Rows are numbered. After the first three, each row is followed by the numbers of the two nearest rows among all rows above it, by straight-line distance, nearest first.
(in the rows, 128 means zero)
1: [155 106  88 137 160 155 135  94  95 122 151 125 155 141 134 128 155 145
 124 164  90 125 169 105 128 146 100 135 131 121 150 154 106 134 140 116
 115 117 140 119  95 129 125 139 121 130 129 100 116 126 123]
2: [139  71 131 178  38 174 115 104 107 122 121 139 126 155  98 143 122 140
 147 144 164 141  90  77 155  87 129 147 165 135 146 190 168 102 140  77
 113 106 130 150 112 146 118 126 138  69 127 185 114  97 149]
3: [132 152 183 114 213 137 135 160 214 151  80 183 144 179 126 119 141 132
 131 143 122 136 209  52 106 106 126 124  93 136 131  84 119 208 124 119
 119 134 128 144 150 161 113 123 136 147 149 150  98 154 102]
4: [133 128 114 130 111 109 125 101 195 109  92 144 121  63 106 120 126 131
 138 148 105 140  74 131 125 128 109 123 137 113 116 113 134 104 113 126
 113 140 141 112 123 174 108 126 122 137 105 153 137 124 143] => 1 2
5: [150 114 110 133 109 127 132 105 160 144 104  76 122  85 112 123 122 118
  99 150 183 129  98 120 115 130 131 135 158 122 104 141 129 105 133 136
 120 134 122 126 131 134 141 130 136 138 124 148 144 113 144] => 4 1
6: [122 127 152 150 129 108 124 154 133 132 149  64 121 239 128 141  67 141
 140 114 165 117 161 161 121  80 102 149 142 115  95  63 116 138 137  99
 120 106 109 118 161  64 131 105 111 143 132 113 109 110 116] => 5 1
7: [141  75 133 132   1 190 124 125 120 148 103 124 135 157  97 122 159 127
 122 134 145 119  93  97 173 108 145 113 152 144 117 138 140 148 110 123
 109 130  99 140 150 191 127 140 143 106  94 197 122 111 181] => 2 5
8: [152 151 115 115  93 129 113 127 133 135 139 145 124  94 130 114  52 135
 131 140 133 107  83 107  94 147 128 123 152 127 130 150 137  43 123 133
 115 134 122 138 107 140 132 139 138 108 100 123 125 135 132] => 5 4
9: [120 120 119 177  75 136 138 125  98 152 188 124 113 194 141 146 193 113
 143 141  46 156 182 110 148 110 156 124 123 127 132  84 133 243 158 118
 131 113 186 127 139 133 122 135 122 123 118  84 140 133  96] => 1 6
10: [ 94 171 119 162 110 115 106 160 138 129 187 122 117 172 202 133  20 109
 137 125  93 119 108  88 131 149 143 117 151 143 112  40 117   1 141  81
 148 147 175 139 135 109 136 131 153 114 142  86 103 147 110] => 8 6
11: [127 115 107 133 141 112 135 111 146 139 141 107 130 143 130 134 210 133
 110 120 125 165 163 125 158 110 125 133 146 127 112 122 131 198 126 114
 155 136 142 124 118 134 140 126 142 119 118 133 155 112 119] => 1 9
12: [ 91 162 163 135 117 118 122 176 124 141 181 139 120 122 215 128  48 114
 143 130  99 111  99  99 120 105 132 125 125 143 120  96 105  59 142  77
 128 132 157 123 140 123 129 115 141 120 123 100 137 131 119] => 10 8
13: [158  73 150 140  39 149  99 121 103 148 132  58 138 185  76 148 164 114
 130 148 174 147 151  72 181 123 154 142 143 156  89 144 150 162 127  96
 124 141 144 138 125 145 132 125 120 127 109 168 127 133 131] => 7 2
14: [105 184 122 151 105  96 107 183 179 116 190 145 111 169 232 126   1 137
 147 116 111 110  96  92 132 151 132 122 124 142 146  67 139  13 129  50
 126 133 152 119 141 115 116 138 150 105 155  86 138 149 118] => 10 12
15: [128 135 109 140 160 110 147 115 153 130  91 123 127  75 151 131 234 135
 125 104 108 144  88 151 157 160 135 120 176 119 142 129 126 163 142 140
 132 143 150 121 152 139 137 120 153 135 127 165 137 117 133] => 11 4
16: [134 127 110 128 121 127 142 146 146 134 142 155 102 140 154 128 210 108
 136 131  83 137 187 153 133 157 139 133 121 139 130  66 111 255 127 144
 145 154 154 114 133 142 130 116 140 174  82  96 123  97 104] => 11 9
17: [138 145 124 149 129 101 155 121 115 118 152 142 148 214 161 104  67 135
 147 133 131 118  99 158 135 125 127 138 165 106 159 138 138  55 133 101
 134 113 104 122 139  92 131 124 133  87 164 174 141 139 129] => 8 12
18: [116  63 142 168  42 150 118 124 113 134 133  97 123 176  81 120 112 121
 147 140 147 134 107  82 146 106 125 131 145 138 104 158 182 110 124 100
 112 129 118 134 129 165 110 136 137  81 132 178 131 131 149] => 2 7
19: [127 135 148 109 169 109 137 127 116 132 122 151 117 167 131 144  96 117
 129 122 140 128 155 176 119  94 113 109 109 138 139 120  91 111 122 122
 119 149 112 103 133  97 118 106 134 108 167 132 121 128 132] => 17 6
20: [130 125 136 119 127 103 129 149  96 117 134 123 135 180 146 117  33 135
 137 122 131 111 112 171 157 120 111 137 139  96 145 141 127  96 119  84
 105 112  99 116 137  57 124 141 138  82 164 137 120 145 135] => 17 19
21: [117 119 136 101 175 107 106 133 155 133 101 100 100 148 135 137 255 114
  84 131  78 148 223 134 125 111 160 119  79 144  99  77  89 255 134 142
 120 146 145  98 123 147  92 109 120 227  75  80 131  81  66] => 16 11
22: [132 130  83 134 148 123 161  70 130 140 144 115 161 191 148 142  89 132
 124 117  73 117 183  81 156 146 131 137 109 119 113  95 121 200 127 110
 115 133 124 116 123 116 125 143 129 163 101 112 142 109 126] => 1 11
23: [155 108 133 107 148 116 121  72 114 123 160 109 131 144  90 122 148 139
 150 150 111 134 186  96 127 152 120 126  95  93  88 148 134 195 124 134
 108 116 123 130 104 131 118 146  82 178  91  50 143 116  90] => 1 22
24: [102 134  96 124  75 114 132 167  99 136 130 137 118 167 135 132  53 113
 163 120  45  96 135 208 124  97 107 111 114 141 121 117  91 187 139  92
 122 118 117 116 149 112 146 124 132 135 125  70 116 111 124] => 19 20
25: [118 163 110 134 161 110 140 126 127 129 143  98 152 179 161 138  37 144
 137 126 119 106 155 166 124  86 109 137 134 100 113 129 118 123 137  85
  87 130  72 108 130  67 142 115 137 126 113  92 124  97 107] => 20 6
26: [ 93 148 152 132  44 116 103 192  90 132 178 150 105 107 171 151  97 128
 118 138 112 132 128 127  84 143 146 143 119 131 133 123 118  50 142  85
 138 135 164 157 131 154 120 112 109  86 173  92 126 132 127] => 12 8
27: [168 108  94 117 153 132 133  77 123 115 139 127 143 122 115 105 115 132
 136 112  96 122 138 105 121 162 112 142 121 140 111 137 148 117 129 126
 132 121 133 137 105 137 120 120 114 130  94  88 142 115 133] => 1 23
28: [146 133 135 145  98 116 121 137 126 133 144 156 125 132 126 136 171 137
 132 150 112 158 136 126 123 113 114 119 115 133 136 174 131 167 128 103
 107 146 167 111 114 172 112 144 120 135 154 144 130 133 108] => 11 1
29: [161 130  93 110  90 152 119  88 122 115 133 141 135 118 140 138  99 127
 130 131  62 110 116  70  97 138 108 136  88 142  87  92 130 145 135 127
 111 125 101 108 111 153 134 139  97 147  51  95 129 148 148] => 27 22
30: [108 150 129 154 147 103 138 133 144 149 160 124 107 198 194 136 104 133
 139 118  65 124 144 109 174 113 126 130 114 140 125  36 120 138 124  78
 129 136 160 128 146  94 128 121 135 146 135 135 128 121 109] => 22 12
31: [136 142 102 145 161 104 150 139 126 129 157 105 116 243 169 134  29 142
 158 125  97 114 163 124 151  85 138 142 130 124 138 147 131 147 133  48
 124 135 128 127 156  70 124 115 134 138 132 100 123 136  79] => 25 30
32: [139 156 142 149 167 113 148 136 142 127 166 128 124 224 174 148 128 121
 147  83  62 116 155  87 142 116 139 141  91 136 156  54 144 201 113 100
 154 137 139  95 145  96 118 134 135 153 130 112 135 148 117] => 30 22
33: [130 133 128 143 171 113 142 146 210 130  87 107  99  80 139 109 225 140
 135 117 117 144 117 136 129 129 131 132  77 129 126 109 144 207 112 146
 135 159 128 112 176 150 119 130 146 143  98 178 147 124 107] => 15 11
34: [102 147 104 120 109 168 149  98 112 122  93 171 129 157 116 109  54 104
 152 140  57 124 105 114 113 124 117 118  96 170 106  69 136 119 112 101
 109 137  52 149 102 179 127 134 135 131  68 126 125 158 174] => 29 27
35: [115 133 126 107 130 126 138 144 133 111 112  84 140 175  92 128  69 136
 132 129 164 117 164 172 132  96 100 131 128 106  92 141  76 124 147 146
 135 143  76 132 150  99 141 105 100 154 126  83 122 115 118] => 25 6
36: [143 151  90 117 145  92 128 103 162 111 153 106 121 133 158 125 105 140
 133 115  54 116 160 132 113 140 146 142 103 121  84  92 103 124 130 125
 125 138 116 117 113 119 128 121 115 155 109  68 128 103 105] => 27 22
37: [141 102 125 143  51 111 118 139 174 125 158 119 119 128 140 115  56 132
 149 122 142 124 120 118 134 108 112 127 164 113  93 227 149   1 124  65
 115 131 135 130 135 146 126 143 109 115 116 117 125 113 115] => 8 18
38: [ 85 167 167 138  68 133  97 215 117 134 167 127 114 132 187 117  73 132
 108 130 127 133 140 113 109 149 137 125 108 129  78 110 107  74 125  74
 123 152 168 147 133 129 135 135 116 108 128 110 121 112 118] => 26 12
39: [164 105 121 138  75 145 107 137 125 141 134  79 127 134 124 138  52 121
 141 148 176 135  93  99 121 133 134 117 130 113  95 216 148   1 121  95
 137 132 133 134 102 128 109 140 142  93 114 114 128 139 130] => 37 8
40: [124 143 102 117 156 131 139 110 120 113 125 162 137 117 113 111 106 114
 118 125  96 108 116 145 133 154 119 134 107 125 174 126 120 100 110 135
 110 133 120 108 107 124 108 133 120 117 144 139 142 125 144] => 27 19
41: [124 116 114 115  84 100 122 160  98 133 115  99 128 111  95 134 207 161
 113 155 132 115 204 247 121 123 114 129 150 131  93 212  79 218 138 147
 139 127 151 141 126 131 133 123 124 130 104 113 136 116  67] => 11 28
42: [140 167 188 122 255 112 103 114 200 146  97 255 154 141 137 108 150 151
 115 158 181 152 200  91  78 107 154 132 112 136 216 154 159  83 121 112
 100 130 156 148 147 159 113 131 151  79 195 230 147 188 124] => 3 19
43: [138 108 120 145  65 152 127 120  67 142 162 165 111 177 144 129 182 130
 130 132  81 139 158 127 139 137 132 144 129 164 150 135 144 186 115 121
 127 141 152 123 108 138 136 116 141 114 142 127 128 121 119] => 28 9
44: [145 122 119 161 136 105 136 167 173 121 149  79 107 255 194 150  67 142
 134  92  56 122 191 145 151 119 132 130 113 133 128  90 147 182 141  36
 121 118  94 135 157  87 135 140 130 150 124 104 135 126 107] => 31 30
45: [120 151 117 134  97 111 116 155  96 126 134  97  96 179 134 119 113 132
 110 154  90 112 147 188 122 111 118 110  80 126  71  95  99 250 116 144
 128 124 116 151 158 136 125 113 127 161  99  66 120 110  95] => 24 16
46: [ 98 170 119 165 139 103 106 154 137 116 209 120 113 171 242 121  25 106
 157 118 133 106 102 104 129 125 133 120 128 125 150 102 117   1 132  59
 134 137 174 126 123 115 123 142 136  99 170 122 143 137 136] => 14 10
47: [137 128 125 153 174 129 151 112 128 119 185 145 111 214 146 134 128  87
 148 123  58 121 205 116 152 126 135 139  69 134 102  40 145 255 130 104
 128 127 103  95 163 119 139 119 126 200  82  72 118 117  97] => 32 22
48: [126 136  91 145  69 174 125 119 124 131  82 182 145 146 126 135  46 111
 145 128  39  81 172  98  93 114 122 125  77 170 143  73 155 143 106  84
 107 133  45 131 120 194 112 112 130 131  50 122 130 136 182] => 34 29
49: [162  95 111 134 147 125 156 117 138 129 164  94 150 148 135 129 140 129
 130 131  98 133 198 111 121 138 138 137 106 105 107 162 152 147 121 124
 139  89 107  97  98 123 116 124 112 139 104  96 118 132 113] => 1 27
50: [142 145  93 123 133 133 131 130 122 119 120 169 146 131 138 123  42 141
 134 129 104  99  94 137 115 132 107 129 130 105 141 157 132  59 143 113
 144 115 102 142 115 116 123 137 125 124 131 131 130 149 137] => 8 40
51: [136 163 171 110 214 131 108 141 175 143 116 229 157 132 144 114 111 151
 115 151 164 128 148  88  89 114 131 115 140 127 174 125 142  47 115 110
 115 110 173 140 125 162 134 134 146  93 169 189 140 171 128] => 42 40
52: [ 79 111 138 133  46 143 108 156  71 131 119 109 132 152 113 130 119 121
 155 108 106 120 131 225 125 109  91 142  82 110 126 108  83 164  99 133
 128 132  76 127 185 130 148 133 137 125 106 109 131 121 137] => 24 45
53: [118 137 115  95 108  94 116 125  81 115 102 158 135 105 119 143 206 136
 119 145 118 131 137 212 106  83 112 137 129 110 173 193 119 200 141 153
 117 130 156 130 121 122 135 115 136 125 148 176 126 116 131] => 28 41
54: [150 105 107 137 123 143 124 143 119 134 154 117 152 138  87 121 131 162
 130 138  73 132 172 154 131 122 108 139 106 118 109 194 140 135 132 124
 109 107 142 130 115 133 136 135 103 138 115  86 127 118  99] => 49 1
55: [123 128 121 121  86 132 132 142  37 113 158 186 139 100 139 141  69 144
 150 126  97 108 105 195 104 134  96 109 122 126 197 166 118  46 117 116
 136 110 140 123  71 123 134 133 112  78 178 170 153 145 158] => 50 40
56: [127 114 100 124  90 150 133  99 144 134 115 108 107 100 106 151 133 154
 137 135  92 114 143 127 138 135 121 121 115 128 127 102 140 217 158 147
 137 135 120 126 122 149 121 132 134 161  92 146 131 107 107] => 11 16
57: [139  84 118 121  56 142 121 143 108 122 148 138 131  76 123 129 118 152
 138 147 209 155  87 145 122 131 123 123 146 103 108 252 132   1 138 121
 121 108 146 145 129 134 123 149 112  61 167 122 114 123 140] => 39 37
58: [112 111 105 149  86 136 122 128  99 126 134  90 121 111 111 147 220 160
 110 141 142 137 178 219 141 137 130 127 120 106 111 255 125 182  89 143
 109 136 156 136 128 114 116 130 120 151 126  93 127 104  88] => 41 54
59: [164 148 124 168 161 113 140 122 120 141 230 103 131 249 151 138  95 100
 130 115  69 150 185  66 171 120 138 150 133 151 161  57 143 194 124  87
 140 111 153 111 138  87 135 143 140 144 134  94 128 142 111] => 32 30
60: [150 150 162 111 203 134 134 144 189 163  96 250 180 174 117  76 118 145
 133 167 122 120 162 103 115 117 143 119 119 130 207 127 177  98 118  84
 106 142 126 138 114 159 108 134 145 121 142 206 143 177 115] => 51 42
61: [128 121 118 142  91 121 113 134  99 127 130  95 117  99 101 132 229 155
 129 138 126 136 142 225 134 112 118 113 140 122 146 208 124  77 133 140
 145 113 128 140 129 113 117 117 131 137 128 141 134  90 109] => 58 53
62: [123 134 111 142 165 108 135 112 203 127  72 107 102  78 145 143 236 143
 120 100 124 139  72 121 141 142 158 128 173 128 149 106 153 169 123 166
 164 124 156 122 141 131 124 122 148  96 141 210 147 117 151] => 15 33
63: [171 142 112 131 179 110 144 121 255 123  29  78 133 106 163 108  30 132
 110 117 156 102  50 110 131 112 146 131 202 103  59 126 146  36 146  96
 123 145 116 122 165 142 138 119 129 167  97 160 144 111 135] => 5 4
64: [124 126 111 134 150 123 129 110 255 124  76 103 138  66 141 120  59 135
 128 111 177 145  32 120 124 113 147 131 183 107 120 163 159  31 136 126
 100 150 127 144 158 133 127 125 143 137 133 228 150 128 143] => 63 5
65: [136 121 125 143 106 146 146 101 212 105  60  76 130  76 147 118 114 128
 127  81 172 128  17 103 143 137 163 166 219 131 146 146 177  52 139 121
 146 129 124 131 143 127 117 124 135 107 111 243 129 111 163] => 64 5
66: [146 121 124 155 138 109 130 122 114 122 183 140 152 254 165 103  61 133
 149 112  90 136 141  76 156 137 133 141 155 135 204 106 176 199 142  82
 123 101 144 108  90  89 119 140 134  90 179 176 130 147 144] => 59 32
67: [127 101  96 140  95 111 140 109 152 136 117 130 132 123 140 140 158 123
 118 137 109 132 143 166 119 116 144 135 106 122 110 115 134 215 109 134
 108 138 113 153 136 159 120 125 138 159  89 148 128 111 105] => 56 11
68: [123 187 179 131 228 131 129 123 192 138  53 255 157 135 127 107 158 146
  92 145 126 151 206 114 120 105 140 119 126 158 225 135 125 151 114 133
 119 133 133 120 153 150 114 137 136 139 167 190 119 164 128] => 42 60
69: [154 136  76 136 146 125 139  78 110 128 134 188 144 110 145 128  71 147
 153 130  74 119 104 155 142 159 113 105 158 117 198 179 154  12 131 120
 135 128 112 117  79 106 130 147  95  90 185 149 116 145 139] => 50 55
70: [132 145 115 161 145  89 119 151 163 123 171 121 113 173 186 140 122 123
 111 119  87 143 122 116 154 132 125 135 139 130 155  77 125 113 145  89
 139 136 152 107 141 106 123 142 166 121 131 146 133 131 123] => 30 32
71: [151 117 114 111 164 110 116 116 255  99  48  55 107  65 157 125  22 157
 111  95 234 103   1  88 151 126 132 134 193 120 136 120 147   1 123 114
 139 119 119 134 172 137 109 117 156 113 132 224 120 146 139] => 64 65
72: [133 119 135 151  88 139 115 115  82 136 165 191 138 130 138 146 167 125
 121 142  76 160 149 117 135 141 115 139 108 130 191 208 135 150 142 133
 121 126 139 132 109 148 147 130 141  87 154 140 120 133 130] => 43 28
73: [133 118 151 120  86 123 105 110 130 121 131 146 125 107 115 104  67 160
 112 159 220 133  83 136 119 137 127 122 154 105 139 255 150   1 129 112
 123 124 166 147 117 115 120 147 131  59 171 152 100 159 131] => 57 39
74: [130 107  86 114 103 141 154 101 107 132 140 123 144 121 119 117 109 119
 148 153  82 104 118  82 132 146 141 115  91 129  85 137 119 153 129 116
 136 133 107 111 106 142 130 137 119 153  81  61 128 113 108] => 29 27
75: [120 136 123 111  75 130 136 135  79 122 148 140 117  90 100 115  77 191
 140 134 213 120  46 173 138 138  95 102 182  95 177 255 134   1 125 124
 126 113 162 140  84  90 140 140  97  11 208 186 148 152 138] => 73 57
76: [126 149 116 125 168 133 123 103 114 140  92 147 107  71 116 133 255 113
 112 134 135 138 145 176 151 147 149 121 139 125 162 148 126 188 127 188
 143 134 150 135 168 140 150 123 135 140 142 153 126 111 105] => 15 53
77: [143 151 136  93 135 111 131 126 113 114 121 110 118 175  96 136  69 148
 137 141 182 130 119 181 134  87  96 136 164  99 100 191 120  94 137 100
 134 102  93 123 133  98 140 137 135 102 178 114 126 114 137] => 20 35
78: [152 115 151 160 165  98 142 139 135 153 191 125 129 255 144 145 120 115
 139 100  88 134 172  72 171 123 139 153 122 161 147  38 157 187 132 102
 123 139 152 107 119 112 125 133 150 166 147 117 132 135 128] => 59 32
79: [122 143 115 113 134  90 109 147 109 103 141 109 156 174  87 129  39 135
 123 134 151 121 106 197 122  99 101 131 137 111 139 201 103  67 124  84
 121 101 115 128 140  76 132 121 109 102 153 108 124 113  86] => 77 20
80: [ 96  91 103 155   1 228 109 152 100 129  92 199 123 176 112 126   1 114
 160 123   1 108  97 187 112  94  87 133  64 173 138 118 131 178 109  54
  78 112  32 143 130 224 114 129 138 111  12 152 135 131 191] => 48 34
81: [141 132  90 116 125 137 152 116 124 116 113 116 136  94 119 108  78 123
 130 128 104 114  98  82 133 151 115 110  90 119  92 115 128 114 120 159
 141 130  97 115  83 143 120 121 112 155 103  71 140 127 169] => 74 27
82: [128 111 138  81 159 123 141 137  95 127 130  66 123 175  87 147  95 151
 125 141 156 115 158 154 120  83 139 114 118  98  76 124 101 171 138 129
 118 115 109 120 137  77 136 104 103 169 144  88 130 111  96] => 35 6
83: [163 128 112 150  69 141 137 128  88 125 161 167 148 141 141 147 178 116
 132 121  67 169 132 133 113 145 134 124 117 149 186 177 167  86 118 116
 137  97 132 126  83 131 110 135 157  51 157 191 131 121 123] => 72 43
84: [134 108 151 125  94 124 105 125  98 118 149 166 127 112  86 127 186 123
 112 157 124 145 149 101 131 139 132 114 118 144 138 167 134 137 139 112
 114 128 173 130  97 174 128 125 137 117 120 112 128 132 109] => 28 72
85: [137 151 123 105 154 115 156 107 125 114 117 159 148 119 170 127  69 143
 122 134 105 133 104 121 109 147 121 116 135 124 139 126 133  80 125 104
 128 120 100 122 122 122 130 135  93 131 102 120 137 118 134] => 50 40
86: [163  53 169 153  16 171 116 132 130 128 101  54 121 171  87 145 128 134
 137 124 164 138 125 120 154  79 136 134 157 144  91 129 161 230 107  66
 115 134  94 149 148 170 106 140 135 125  49 159 148 134 148] => 13 7
87: [156 134 120 128 108  95 137 151 115 101 125  90 129 201 109 142  29 146
 145 149 143 123 150 206 132  83 122 120 123 115 109 177 119  99 121 110
 108 126 112 136 172  81 113 139 121 112 144 133 122 107  96] => 79 77
88: [127 147 118 130 152 134 134  95  97 129 176 171 159  87 134 130 112 133
 142 118  82 122 151  79 122 147 114 142 107 118 163 140 141 120 122 141
 118 106 143 119  85 135  99 139 125 110 133 144 127 143 137] => 40 1
89: [ 90 184 123 136 115 104 103 161 132 135 165 122 120 148 232 126  68 100
 128 119  77  85 100 127 109 158 116 134 117 127 126  47 107  73 137  84
 115 135 172 134 122 117 136 121 147 147 122 117 128 119 116] => 12 10
90: [100 136 158 114 135  91 119 150  68 111 153 130 124 155 114 128  42 147
 152 110 179  99 106 157 148 110 118 133 113 101 120 145 107  74 133 113
 150 117  59 139 141  72 150 119 109 116 170 135 122 140 139] => 20 77
91: [107 166 111 163 124 108 133 169 129 132 170 125 132 155 202 145 123 121
 141 124  80 154 111 108 148 141 144 155 116 124 132  40 122 117 128  82
 159 145 193 130 159  97 153 148 135 114 129  99 137 116 119] => 70 30
92: [153  98  95 123  88 122 126 104 106 118 174 124 141 114 106 111  49 149
 138 125 122 129 128 106 119 154 111 117 133 100 101 192 122  45 126 114
 114 110 140 114  93 124 131 146  98 114 109  90 114 131 118] => 8 39
93: [111 109 146 137  20 181 121 135  51 123  96 157 127 130 101 135  81 101
 147 109  48 109  86 122 121 116 109 144  75 163 104  47 125 178 133 134
 134 135  61 158 127 203 109 126 165 129  47 131 127 156 162] => 34 48
94: [160 124  92 135 138 126 135 106 247 110  74  72 126 117 143 122  54 134
 123 119 151 117  51 130 146 127 154 140 155 102  96 101 141  62 138 125
 111 135 118 118 154 134 135 128 114 139  89 121 126 143 118] => 63 64
